Below is a small trained network, with its code and all its weights. Each question gives an input and a class and asks what happens when units are switched off, that is, made to give their printed mean instead of their output.

import numpy as np


def w(rows, s, z=0):
    codes = np.array(rows[::2]) - 128.0
    scale = np.full(codes.shape[1], s)
    scale[-1] = z or s
    return codes * scale


def norm(h):
    return h / np.sqrt((h * h).mean(-1, keepdims=True) + 1e-5)


def f(y):
    return y / 2 * (1 + np.tanh(0.7978845608 * (y + 0.044715 * y**3)))


def log_softmax(a):
    a = a - a.max(-1, keepdims=True)
    return a - np.log(np.exp(a).sum(-1, keepdims=True))


def net(x, mask):
    res = np.array(x, float).reshape(1, 2) / 4 @ E
    u = 0
    for l in range(2):
        y = f(norm(res) @ A[l][:, :-1].T + A[l][:, -1])
        res = res + np.where(mask[u : u + 10], y, B[l][:, -1]) @ B[l][:, :-1]
        u += 10
    return log_softmax(norm(res)[-1] @ U[:, :-1].T + U[:, -1])


A, B = {}, {}
E = w([
[27,38,81,88,233,167,225,140,176],'x0',
[47,227,2,59,224,149,5,112,117],'x1',
],0.0087)
A[0] = w([
[187,87,64,64,180,213,81,115,148,176],'0.n0',
[36,133,100,145,135,80,211,135,145,152],'0.n1',
[192,31,177,209,209,218,5,148,253,6],'0.n2',
[155,126,138,146,85,106,185,111,131,178],'0.n3',
[120,66,117,61,119,144,164,213,208,97],'0.n4',
[236,107,113,87,207,185,88,56,159,136],'0.n5',
[112,114,142,156,127,69,162,212,138,65],'0.n6',
[187,84,201,175,207,146,128,126,32,138],'0.n7',
[169,188,121,123,34,108,106,117,119,219],'0.n8',
[63,211,120,141,144,93,92,122,96,207],'0.n9',
],0.0064,0.0012)
B[0] = w([
[96,126,207,191,78,72,176,173,160,187],'0.n0',
[228,129,154,159,192,147,85,83,56,194],'0.n1',
[149,142,94,87,120,104,132,104,105,121],'0.n2',
[22,177,86,92,91,100,80,118,192,188],'0.n3',
[106,142,138,213,172,186,156,57,47,197],'0.n4',
[106,93,158,119,85,97,147,185,74,143],'0.n5',
[93,135,136,89,133,153,132,48,157,149],'0.n6',
[74,179,72,158,98,146,113,137,217,164],'0.n7',
[122,47,142,127,255,203,131,127,157,253],'0.n8',
[78,90,187,203,58,110,178,143,165,212],'0.n9',
],0.0063,0.0053)
A[1] = w([
[99,203,73,90,128,77,74,169,124,5],'1.n0',
[96,233,79,143,108,145,90,4,81,107],'1.n1',
[107,132,70,72,133,190,81,75,196,152],'1.n2',
[146,86,53,59,171,125,200,168,129,186],'1.n3',
[169,155,174,162,103,77,120,171,112,162],'1.n4',
[205,115,141,117,99,83,221,120,122,143],'1.n5',
[129,88,157,172,119,132,155,175,57,185],'1.n6',
[118,82,147,141,175,108,141,222,164,177],'1.n7',
[236,195,113,115,116,132,30,107,88,81],'1.n8',
[84,145,75,102,156,140,130,120,59,93],'1.n9',
],0.013,0.0021)
B[1] = w([
[134,85,138,170,40,132,149,249,218,204],'1.n0',
[155,193,131,96,92,41,132,121,91,198],'1.n1',
[175,182,150,116,96,40,174,95,64,168],'1.n2',
[157,129,142,125,169,198,28,63,113,187],'1.n3',
[105,115,108,115,192,146,175,72,106,231],'1.n4',
[101,153,91,134,120,108,84,233,146,198],'1.n5',
[144,172,119,85,103,80,115,112,136,206],'1.n6',
[168,175,128,127,113,85,150,100,94,202],'1.n7',
[103,69,121,125,240,218,141,46,121,255],'1.n8',
[122,70,140,152,100,156,163,171,190,193],'1.n9',
],0.012,0.0076)
U = w([
[127,82,138,150,248,190,122,74,142,216],'0',
[98,123,130,170,83,80,144,245,212,184],'1',
[169,196,149,107,116,26,159,74,77,152],'2',
[111,153,88,61,94,166,55,153,87,19],'3',
[112,110,127,70,87,145,51,155,64,22],'4',
[149,99,83,79,92,148,72,164,68,3],'5',
[103,64,126,92,79,123,58,137,74,5],'6',
],0.014,0.0043)

Each question gives the input, the list of numbers given to net, and the class t.
The units are the neurons (one row each of A and B). Each row of codes is followed by its name. A weight is (code - 128) times the scale printed after its matrix; where a second scale follows, it is the last column's (A, B and U).
mask holds one flag per neuron, layer by layer. A switched-off neuron (its flag False) gives its mean, the last column of its row in B, instead of its output. The means were averaged over made-up inputs and are rounded, as every weight is.
A unit's drop is (log p(t) with every unit on - log p(t) with that unit switched off) / (log p(t) with every unit on - log p(t) with every unit switched off).
most important unit: the unit with the biggest drop
k most important neurons: the k neurons with the biggest drops, biggest first
k most important neurons of layer l: the k neurons of layer l with the biggest drops, biggest first
drop of u: that unit's drop, to one decimal
input [1,-7], class 1: most important unit	1.n5
input [-3,1], class 2: 2 most important neurons of layer 0	0.n8; 0.n1
input [-3,3], class 2: 3 most important neurons	0.n9; 0.n3; 0.n1
input [2,3], class 2: 2 most important neurons of layer 0	0.n0; 0.n3
input [0,3], class 2: 3 most important neurons	0.n9; 0.n0; 0.n3
input [0,-4], class 1: 2 most important neurons	1.n8; 0.n8
input [-6,-6], class 0: 4 most important neurons	0.n9; 1.n4; 0.n0; 1.n0
input [-5,6], class 1: 2 most important neurons	1.n0; 0.n1
input [-5,-6], class 1: 2 most important neurons of layer 0	0.n1; 0.n8
input [1,3], class 2: 3 most important neurons of layer 0	0.n0; 0.n9; 0.n3
input [3,-2], class 2: 2 most important neurons	0.n4; 0.n8
input [-5,4], class 0: drop of 1.n8	5.8
input [-3,7], class 1: drop of 1.n0	0.8
input [3,-7], class 1: drop of 1.n5	0.2
input [2,-1], class 2: most important unit	1.n1
